Where the symbols take the items:
&: w982->w449, w200->w732, w432->w785, w936->w278, w149->w230, w844->w824, w785->w321, w192->w430, w852->w448, w191->w905, w3->w595, w240->w149, w762->w15, w912->w390, w448->w490, w883->w102, w443->w933, w460->w966, w371->w126, w375->w654, w102->w916, w51->w375, w695->w999, w870->w731, w108->w42, w91->w249, w507->w544, w363->w51, w188->w717, w68->w853, w687->w930, w930->w936, w787->w737, w289->w428, w536->w555, w22->w996, w544->w771, w586->w787, w564->w289, w321->w346, w906->w695, w490->w385, w953->w973, w297->w900, w430->w810, w42->w371, w85->w762, w342->w118, w493->w85, w166->w883, w853->w906, w824->w502, w934->w870, w249->w294, w560->w160, w621->w615, w399->w512, w731->w447, w428->w507, w118->w232, w754->w166, w949->w185, w218->w475, w698->w374, w814->w861, w724->w602, w873->w191, w756->w529, w78->w339, w416->w240, w900->w949, w261->w536, w802->w493, w901->w591, w620->w78, w177->w460, w697->w399, w301->w838, w267->w500, w920->w443, w919->w200, w602->w919, w500->w301, w654->w108, w332->w537, w229->w363, w937->w703, w231->w117, w838->w698, w451->w156, w810->w978, w512->w586, w230->w3, w555->w754, w978->w476, w604->w181, w374->w432, w905->w621, w339->w800, w181->w646, w185->w27, w595->w629, w591->w958, w15->w192, w545->w481, w696->w901, w958->w261, w234->w580, w502->w814, w537->w68, w805->w46, w117->w564, w915->w332, w160->w91, w800->w687, w550->w805, w475->w852, w46->w934, w999->w873, w615->w138, w346->w937, w717->w953, w278->w416, w771->w802, w69->w203, w737->w267, w629->w342, w447->w517, w578->w915, w16->w218, w703->w662, w138->w545, w17->w620, w861->w912, w916->w780, w27->w17, w294->w604, w476->w229, w646->w22, w662->w982, w517->w188, w390->w234, w156->w724, w933->w297, w780->w560, w973->w578, w966->w920, w385->w177, w232->w69, w449->w696, w481->w844, w580->w16, w126->w697, w732->w231, w529->w550, w220->w451, w203->w756, w996->w220
@: w982->w900, w200->w870, w432->w177, w936->w428, w149->w802, w844->w901, w785->w460, w192->w695, w852->w560, w191->w346, w3->w85, w240->w771, w762->w853, w912->w555, w448->w160, w883->w936, w443->w22, w460->w604, w371->w502, w375->w545, w102->w278, w51->w138, w695->w432, w870->w42, w108->w844, w91->w3, w507->w973, w363->w615, w188->w399, w68->w838, w687->w564, w930->w289, w787->w580, w289->w717, w536->w339, w22->w69, w544->w578, w586->w234, w564->w188, w321->w966, w906->w374, w490->w91, w953->w586, w297->w220, w430->w999, w42->w824, w85->w68, w342->w192, w493->w537, w166->w930, w853->w698, w824->w591, w934->w108, w249->w595, w560->w149, w621->w703, w399->w912, w731->w371, w428->w953, w118->w430, w754->w687, w949->w156, w218->w916, w698->w490, w814->w261, w724->w805, w873->w321, w756->w229, w78->w732, w416->w544, w900->w451, w261->w78, w802->w332, w901->w27, w620->w200, w177->w294, w697->w861, w301->w852, w267->w218, w920->w646, w919->w934, w602->w46, w500->w475, w654->w481, w332->w500, w229->w621, w937->w443, w231->w447, w838->w448, w451->w529, w810->w873, w512->w390, w230->w493, w555->w800, w978->w191, w604->w342, w374->w385, w905->w937, w339->w231, w181->w118, w185->w724, w595->w762, w591->w17, w15->w906, w545->w449, w696->w185, w958->w620, w234->w166, w502->w958, w537->w301, w805->w375, w117->w517, w915->w267, w160->w230, w800->w117, w550->w51, w475->w780, w46->w654, w999->w785, w615->w662, w346->w920, w717->w512, w278->w507, w771->w915, w69->w978, w737->w16, w629->w15, w447->w126, w578->w737, w16->w102, w703->w933, w138->w982, w17->w919, w861->w536, w916->w416, w27->w602, w294->w629, w476->w905, w646->w232, w662->w297, w517->w697, w390->w754, w156->w550, w933->w996, w780->w240, w973->w787, w966->w181, w385->w249, w232->w810, w449->w949, w481->w696, w580->w883, w126->w814, w732->w731, w529->w363, w220->w756, w203->w476, w996->w203
!: w982->w138, w200->w620, w432->w695, w936->w883, w149->w560, w844->w108, w785->w999, w192->w342, w852->w301, w191->w978, w3->w91, w240->w780, w762->w595, w912->w399, w448->w838, w883->w580, w443->w937, w460->w785, w371->w731, w375->w805, w102->w16, w51->w550, w695->w192, w870->w200, w108->w934, w91->w490, w507->w278, w363->w529, w188->w564, w68->w85, w687->w754, w930->w166, w787->w973, w289->w930, w536->w861, w22->w443, w544->w416, w586->w953, w564->w687, w321->w873, w906->w15, w490->w698, w953->w428, w297->w662, w430->w118, w42->w870, w85->w3, w342->w604, w493->w230, w166->w234, w853->w762, w824->w42, w934->w919, w249->w385, w560->w852, w621->w229, w399->w188, w731->w732, w428->w936, w118->w181, w754->w390, w949->w449, w218->w267, w698->w853, w814->w126, w724->w185, w873->w810, w756->w220, w78->w261, w416->w916, w900->w982, w261->w814, w802->w149, w901->w844, w620->w958, w177->w432, w697->w517, w301->w537, w267->w915, w920->w346, w919->w17, w602->w27, w500->w332, w654->w46, w332->w802, w229->w756, w937->w905, w231->w339, w838->w68, w451->w900, w810->w232, w512->w717, w230->w160, w555->w912, w978->w69, w604->w460, w374->w906, w905->w476, w339->w536, w181->w966, w185->w696, w595->w249, w591->w824, w15->w629, w545->w375, w696->w481, w958->w502, w234->w586, w502->w371, w537->w493, w805->w724, w117->w800, w915->w771, w160->w448, w800->w555, w550->w156, w475->w500, w46->w602, w999->w430, w615->w363, w346->w191, w717->w289, w278->w102, w771->w240, w69->w22, w737->w578, w629->w294, w447->w231, w578->w544, w16->w737, w703->w621, w138->w51, w17->w591, w861->w697, w916->w218, w27->w901, w294->w177, w476->w203, w646->w920, w662->w615, w517->w117, w390->w512, w156->w949, w933->w703, w780->w475, w973->w507, w966->w321, w385->w374, w232->w646, w449->w545, w481->w654, w580->w787, w126->w447, w732->w78, w529->w451, w220->w297, w203->w996, w996->w933

In the rows, 63 stands for zero.

The rows follow the links: the fewer symbols apart two items are, the more alike their rows tend to be.

Rows of some items; one shown again gets a slightly different row:
w321
66 78 56 77 24 67 25 88 61 108 102 26 124 81 69 46 52 32 63 94 35 90 91 77 73 54 67 79 74 97 29 43 43 104 66 51 29 85 81 91 41 56
w586
53 51 70 33 105 60 114 42 68 29 7 82 3 64 31 101 70 100 59 35 65 35 39 61 54 59 32 39 71 48 102 77 75 35 54 63 83 60 61 40 71 74
w737
48 57 68 23 98 61 116 50 69 46 4 63 17 80 12 113 62 95 54 47 39 40 45 70 59 45 15 38 86 71 96 66 64 53 48 50 65 77 73 50 56 74
w22
72 77 56 91 23 67 14 86 59 102 117 38 125 68 91 30 56 28 67 92 54 92 90 70 74 66 89 86 60 83 25 48 49 96 72 62 41 71 70 88 52 53
w919
76 54 67 91 67 62 47 51 59 39 86 105 49 30 113 31 77 63 74 49 119 62 54 43 58 93 110 76 30 21 67 82 86 32 78 90 97 26 36 48 95 62
w555
61 48 71 51 101 59 100 39 65 20 26 102 3 46 60 78 75 94 64 32 94 36 36 50 53 74 62 50 53 29 98 85 85 22 62 76 98 40 46 35 87 71
w234
53 51 71 33 105 60 114 41 68 27 8 86 2 61 32 101 70 100 57 36 68 34 37 59 55 59 34 39 70 47 103 76 76 33 54 64 85 59 59 40 72 74
w662
77 70 59 104 28 67 11 78 57 84 124 62 111 51 115 16 64 30 73 82 84 88 84 58 69 80 112 90 42 59 31 60 62 76 79 75 61 50 54 78 70 53
w399
60 48 73 48 102 61 103 38 66 21 23 101 2 48 57 84 75 97 64 32 90 36 37 51 53 72 58 48 56 31 100 83 83 24 60 74 96 43 48 36 85 72
w696
79 59 65 101 50 64 28 61 58 54 105 93 74 33 121 20 74 48 75 61 113 73 64 47 62 93 119 84 30 31 51 75 79 44 80 87 87 31 38 58 90 57
w476
74 74 57 97 22 66 11 85 59 97 121 46 123 63 98 23 59 27 69 89 63 93 89 67 72 71 97 87 55 77 26 51 52 92 73 66 46 66 65 87 58 52
w430
64 78 55 70 28 67 34 88 63 108 94 23 120 84 59 53 51 34 61 95 28 87 89 79 75 49 58 75 79 102 31 42 42 105 62 49 26 91 83 92 37 57
w933
75 74 58 99 23 66 10 82 58 94 123 51 121 59 105 20 59 28 71 88 70 91 87 64 72 73 101 88 50 71 27 54 55 86 77 69 50 61 62 84 60 53
w754
57 48 71 41 103 61 108 38 67 22 15 96 0 53 47 90 74 98 62 33 82 36 36 54 53 68 49 45 60 37 101 81 81 26 57 71 93 48 51 37 81 72
w346
70 78 55 87 23 67 16 87 60 105 113 33 125 73 82 36 54 29 64 94 47 91 91 73 74 61 80 82 65 90 25 46 47 100 70 57 35 78 76 91 47 53
w698
52 75 58 41 56 65 73 79 66 94 50 22 86 97 19 91 51 60 53 82 10 68 75 83 70 35 19 54 97 106 55 43 41 98 51 37 28 101 92 83 31 65
w230
48 70 62 29 70 64 91 69 69 80 29 28 64 95 8 103 51 73 51 70 12 59 66 81 68 33 11 47 98 100 69 48 45 88 48 38 37 99 89 72 35 69
w218
48 59 67 21 93 62 113 55 70 52 6 54 27 83 8 113 59 91 53 52 31 43 49 72 61 41 9 38 90 79 91 61 59 62 47 46 57 84 79 55 49 72
w108
76 55 68 94 64 62 43 53 59 40 89 102 54 31 115 27 78 60 75 51 118 64 57 43 59 92 113 77 30 23 64 81 83 34 79 90 96 27 35 50 94 61
w564
59 49 73 46 103 60 105 40 65 20 19 98 2 50 52 86 75 97 63 33 86 37 36 52 53 69 54 46 57 34 100 82 83 24 60 72 94 45 49 35 83 73
w953
53 53 71 31 105 60 116 43 69 30 6 82 4 64 29 104 71 101 58 36 64 35 38 61 55 57 31 39 72 51 102 75 75 37 53 61 82 61 61 40 70 75
w261
69 49 70 71 89 61 76 41 62 23 52 109 20 36 89 56 78 83 71 37 111 47 41 44 54 86 88 61 39 19 87 87 89 20 69 85 103 29 38 38 95 66
w814
68 48 71 69 90 61 78 41 63 22 50 110 17 36 86 58 78 83 71 36 111 46 42 45 54 84 87 61 39 19 88 87 88 20 70 84 103 29 38 38 94 68
w762
52 75 58 42 52 66 69 80 67 95 54 19 91 97 22 87 48 56 53 84 10 71 77 83 70 35 23 56 95 108 52 43 41 101 52 38 26 100 92 83 31 64
w181
64 78 55 75 27 68 31 88 62 107 99 24 123 82 64 49 51 33 61 94 31 90 90 78 73 52 63 76 76 101 29 42 42 106 64 50 28 88 81 92 39 56
w937
74 76 56 94 21 67 12 86 59 100 118 43 124 64 95 25 58 27 69 91 59 92 89 68 73 67 93 87 57 80 25 50 51 93 73 64 42 69 69 87 55 53
w621
77 73 57 100 25 66 11 82 57 93 123 53 119 56 107 18 62 27 72 86 75 91 86 62 70 75 104 91 48 67 27 56 57 83 77 71 52 59 60 83 63 52
w560
48 67 63 24 78 64 99 65 69 71 21 35 52 92 5 108 53 79 50 65 16 53 62 79 65 35 9 42 96 94 77 52 48 80 47 39 42 95 88 67 39 69
w385
54 77 57 46 48 66 63 82 66 100 61 18 97 95 27 82 48 52 54 84 11 75 80 83 71 37 27 60 93 109 48 41 38 104 54 39 25 100 91 85 31 63
w615
79 71 59 104 28 66 11 77 57 83 124 65 109 49 115 15 65 32 74 81 87 88 83 58 69 82 111 90 41 57 31 61 63 73 78 78 62 50 54 77 71 54
w780
47 63 65 22 87 62 109 59 70 61 11 45 39 88 6 113 57 87 51 58 23 48 54 76 62 39 8 39 93 87 84 57 55 70 46 42 50 91 83 61 44 71
w724
80 61 64 102 47 64 26 63 57 56 109 91 77 35 121 18 74 45 76 63 111 75 67 47 63 91 120 85 31 33 49 75 77 48 80 87 84 33 40 60 88 56
w883
52 53 69 29 103 60 117 45 68 33 4 77 7 68 24 107 67 99 56 39 56 35 39 64 54 53 25 38 77 56 101 73 72 41 51 58 76 66 65 43 67 75
w787
51 53 70 27 102 60 117 44 70 35 3 74 8 69 19 109 66 99 56 40 52 37 40 64 58 51 22 37 79 59 100 71 70 44 50 56 74 68 68 45 64 74
w591
76 54 68 88 70 62 52 49 58 35 80 106 44 30 109 34 78 66 75 46 117 60 52 44 57 93 108 74 31 20 71 83 86 30 77 90 98 25 35 46 95 64

Each walk starts at a row. The symbols on each line, taken left to right, move it on to the next item.
Answer with the item's row; about right is enough.
new walk
59 79 55 61 34 66 45 86 64 106 82 18 113 90 45 66 50 41 58 91 19 82 87 81 73 43 45 69 85 106 37 42 40 107 60 45 25 95 88 90 34 59
! @ & & ! & 71 77 57 89 21 67 16 86 59 102 117 37 126 68 88 30 55 27 67 92 53 93 91 71 73 64 86 86 61 84 25 47 48 97 71 60 38 74 71 89 50 54
& @ & & 79 69 60 105 30 66 11 76 56 81 123 67 108 48 116 15 65 32 73 79 89 88 81 57 68 83 114 89 41 55 33 62 65 72 79 76 64 48 54 75 71 53
new walk
48 68 62 25 77 64 99 66 69 73 21 35 54 93 5 108 53 78 51 66 16 53 63 79 66 36 8 44 96 97 75 52 49 83 47 39 41 96 88 68 38 70
& @ ! ! ! @ 49 72 60 32 65 65 85 73 69 85 37 25 72 96 11 101 50 68 51 74 9 61 69 83 68 34 12 49 97 104 65 47 44 92 48 37 33 100 91 75 33 68
@ ! ! ! & @ 52 75 58 40 53 66 71 78 66 94 52 20 87 96 19 89 49 58 53 82 9 70 77 84 70 35 22 54 95 107 54 42 40 101 52 37 27 102 92 82 31 63
new walk
62 48 72 54 98 60 95 38 64 19 30 104 6 44 65 76 77 92 66 32 97 39 37 49 54 76 66 52 50 27 96 85 87 21 63 78 100 38 44 36 88 70
& ! @ ! & 55 50 71 35 105 60 114 41 68 26 10 88 2 58 36 98 71 100 59 36 74 35 37 58 54 61 39 41 67 44 101 78 78 31 55 65 88 55 57 38 75 73
& @ & @ 50 55 70 25 102 61 117 47 70 37 4 71 10 72 19 109 66 98 55 42 51 35 41 65 57 51 21 38 79 61 99 70 68 45 50 54 73 71 68 45 63 74
new walk
47 61 66 21 91 62 111 58 70 55 8 50 31 85 7 113 58 91 51 54 28 44 51 74 61 40 9 38 92 82 89 60 56 65 47 45 54 86 80 57 47 72
& ! ! @ & 48 70 62 28 72 63 94 70 70 78 28 30 62 94 7 105 52 74 52 69 11 58 65 81 66 35 10 45 97 100 70 49 46 87 47 38 35 99 90 71 35 68
! & ! @ ! & 55 76 56 45 49 66 65 81 67 98 58 19 95 95 25 85 49 53 54 85 10 73 79 84 72 37 26 59 93 108 50 42 39 103 54 39 25 102 91 85 31 63
new walk
49 56 68 24 99 61 116 49 69 42 4 64 16 77 13 112 63 98 54 45 43 39 44 69 58 46 16 37 85 68 96 68 65 52 49 51 66 76 72 49 57 74
! @ @ & @ ! 47 59 67 22 94 62 114 53 70 52 6 54 25 82 8 114 60 93 52 50 33 41 49 73 60 42 12 37 89 77 92 62 61 60 48 46 59 82 77 55 51 73
! & & ! 48 68 62 27 74 64 96 67 67 74 24 32 56 94 7 107 53 76 50 67 13 55 64 80 65 35 8 44 97 98 73 51 48 83 47 39 39 97 88 70 38 69
new walk
75 52 69 88 72 62 53 48 60 34 78 107 41 31 109 35 78 68 73 47 119 59 51 43 58 92 107 73 31 20 72 84 86 29 76 91 100 25 35 46 95 63
& @ @ @ 74 51 69 84 76 61 60 46 60 29 72 108 34 32 105 41 78 72 75 43 116 53 48 44 56 91 103 70 32 19 76 85 88 25 74 89 101 26 35 44 97 64
! @ & & @ 66 48 71 66 92 61 82 40 63 21 45 109 14 38 82 62 79 85 68 35 108 44 40 45 53 82 82 59 42 21 91 87 89 20 68 83 102 31 40 37 94 69
new walk
60 79 57 60 36 67 46 87 65 105 80 19 111 91 43 68 48 41 58 92 18 82 86 82 73 43 43 68 86 107 38 40 39 106 58 43 23 96 88 90 33 60
@ @ ! @ 57 79 56 56 38 66 50 84 65 104 75 18 109 92 39 72 49 44 56 90 15 81 85 82 71 41 40 65 89 108 41 40 39 107 57 42 24 97 89 89 32 60
! & ! @ ! & 68 79 56 79 26 66 24 88 61 107 105 26 125 79 72 44 51 31 64 94 37 90 90 76 73 55 70 79 72 96 28 43 43 105 66 52 31 84 80 91 43 55
new walk
49 56 69 25 101 61 118 47 70 39 3 68 12 74 15 109 64 97 54 43 46 37 42 67 57 48 19 37 82 64 98 69 67 48 50 53 70 73 70 48 59 74
& @ @ ! & 47 62 66 22 89 63 112 59 71 58 9 47 33 87 5 114 56 89 51 55 26 45 52 76 61 39 10 38 92 84 87 59 57 67 47 43 52 87 82 58 46 72
! @ & @ & 48 68 62 27 73 63 95 68 69 77 26 31 59 95 6 106 53 75 51 69 12 56 64 81 66 34 10 44 97 100 72 50 47 85 47 40 37 98 89 70 36 68
